Below is a small trained network, with its code and all its weights. Each question gives an input and a class and asks what happens when units are switched off, that is, made to give their printed mean instead of their output.

import numpy as np


def w(rows, s, z=0):
    codes = np.array(rows[::2]) - 128.0
    scale = np.full(codes.shape[1], s)
    scale[-1] = z or s
    return codes * scale


def norm(h):
    return h / np.sqrt((h * h).mean(-1, keepdims=True) + 1e-5)


def f(y):
    return y / 2 * (1 + np.tanh(0.7978845608 * (y + 0.044715 * y**3)))


def log_softmax(a):
    a = a - a.max(-1, keepdims=True)
    return a - np.log(np.exp(a).sum(-1, keepdims=True))


def net(x, mask):
    res = np.array(x, float).reshape(1, 6) / 4 @ E
    u = 0
    for l in range(2):
        y = f(norm(res) @ A[l][:, :-1].T + A[l][:, -1])
        res = res + np.where(mask[u : u + 4], y, B[l][:, -1]) @ B[l][:, :-1]
        u += 4
    return log_softmax(norm(res)[-1] @ U[:, :-1].T + U[:, -1])


A, B = {}, {}
E = w([
[52,123,59,70,78,134],'x0',
[88,158,164,124,118,5],'x1',
[167,102,99,105,164,117],'x2',
[18,35,121,191,206,179],'x3',
[84,186,168,215,100,77],'x4',
[99,59,2,139,75,30],'x5',
],0.0065)
A[0] = w([
[159,218,11,30,173,69,118],'0.n0',
[131,70,155,149,41,253,41],'0.n1',
[141,90,26,114,131,176,253],'0.n2',
[50,163,133,122,214,135,76],'0.n3',
],0.0064,0.0042)
B[0] = w([
[243,85,133,171,1,56,197],'0.n0',
[157,155,91,189,168,249,149],'0.n1',
[158,28,121,191,46,202,253],'0.n2',
[95,120,132,194,89,53,139],'0.n3',
],0.0088,0.0045)
A[1] = w([
[36,152,80,17,64,1,254],'1.n0',
[109,221,72,69,122,228,198],'1.n1',
[17,55,171,232,139,32,90],'1.n2',
[157,145,155,126,248,95,115],'1.n3',
],0.0083,0.0031)
B[1] = w([
[110,65,132,137,117,151,243],'1.n0',
[128,46,78,91,173,149,172],'1.n1',
[98,253,82,122,184,159,255],'1.n2',
[156,178,111,132,73,94,148],'1.n3',
],0.016,0.0056)
U = w([
[88,249,173,130,173,89,5],'0',
[94,102,120,128,128,209,207],'1',
[181,69,152,140,32,38,90],'2',
],0.013,0.0032)

Each question gives the input, the list of numbers given to net, and the class t.
The units are the neurons (one row each of A and B). Each row of codes is followed by its name. A weight is (code - 128) times the scale printed after its matrix; where a second scale follows, it is the last column's (A, B and U).
mask holds one flag per neuron, layer by layer. A switched-off neuron (its flag False) gives its mean, the last column of its row in B, instead of its output. The means were averaged over made-up inputs and are rounded, as every weight is.
A unit's drop is (log p(t) with every unit on - log p(t) with that unit switched off) / (log p(t) with every unit on - log p(t) with every unit switched off).
The circuit of an input: a set's keep is (log p(t) with only the set's units on - log p(t) with every unit switched off) / (log p(t) with every unit on - log p(t) with every unit switched off). Starting from all 8 units, units are removed one at a time, each time the one whose removal leaves the highest keep (on an exact tie, the one counted first), for as long as the keep stays at least 0.8.
circuit, biggest first: the units of the circuit, biggest drop first
most important unit: the unit with the biggest drop
k most important neurons: the k neurons with the biggest drops, biggest first
top k neurons in layer l: the k neurons of layer l with the biggest drops, biggest first
drop when u is switched off: that unit's drop, to one decimal
input [4,2,1,8,-3,-7], class 0: circuit, biggest first : (0.n3 1.n2)
input [7,7,-6,0,2,7], class 1: 2 most important neurons : (1.n0 1.n2)
input [3,-4,0,-7,0,-1], class 2: most important unit : 0.n0
input [1,5,-6,-8,7,-5], class 2: 3 most important neurons : (1.n2 1.n0 0.n1)
input [8,-7,4,-1,-4,4], class 2: circuit, biggest first : (1.n2 0.n0)
input [1,6,-2,-6,2,-5], class 2: 2 most important neurons : (1.n2 1.n0)
input [6,7,7,-4,7,-8], class 2: top 2 neurons in layer 1 : (1.n2 1.n0)
input [3,2,3,8,7,5], class 0: top 2 neurons in layer 1 : (1.n2 1.n1)
input [7,0,5,-8,-4,-6], class 2: 2 most important neurons : (0.n0 1.n2)
input [-1,1,7,4,-6,6], class 2: top 3 neurons in layer 1 : (1.n2 1.n1 1.n0)
input [-1,-4,2,-2,-8,6], class 2: drop when 0.n2 is switched off : 0.0
input [-3,4,-2,-2,8,7], class 0: drop when 1.n2 is switched off : 1.1
input [6,6,7,-4,7,-7], class 2: drop when 1.n2 is switched off : 0.8
input [-7,-6,-2,-2,7,8], class 0: most important neuron : (0.n0)
